115,102,135,143
145,152,112,114
120,142,130,116
122,144,127,136
120,112,132,127
The entry in the top-right corner: 143
What is the first entry of the smallest entry's row?
Answer: 115
What is the smallest entry in the first row?
Answer: 102
What is the smallest entry in the last column?
Answer: 114
What is the entry in the bottom-right corner?
Answer: 127
What is the entry just right of 122?
Answer: 144

Read these off the row that follows.
1) Find the entry just right of the smallest entry.
2) Find the fourth entry.
3) Find the first entry from the left.
[126 153 136 114 130 136 131 131 119 127]
1) 130
2) 114
3) 126

m = [116 115 115 125 119 119 129 124 125 122 120 155]
The second entry from the left is 115
Give the third entry from the left.
Answer: 115

Questions about the table below.
1) Read off the fourth entry, reading row by row.
2) Read off the bottom-right entry.
3) Read off the entry directly below the smallest entry.
4) Read off the last entry in the row that holds the smallest entry.
5) Read off the top-left entry.
6) Read off the entry directly above 149.
7) Read off the top entry of the column that holds the smallest entry.
8) Read off the second entry on the diagonal from the top-right corner.
[[122 152 106 113 152 117 103 122 125 147 152 113]
 [134 153 118 152 113 146 151 109 118 140 146 129]
 [135 107 120 113 151 139 126 106 109 126 131 147]
 [145 124 111 147 107 152 148 119 120 146 144 104]
 [107 124 124 147 142 144 132 146 148 132 133 102]
 [113 122 118 148 125 130 153 125 117 141 111 132]
 [146 152 150 122 146 136 121 130 128 129 149 133]]
1) 113
2) 133
3) 132
4) 102
5) 122
6) 111
7) 113
8) 146
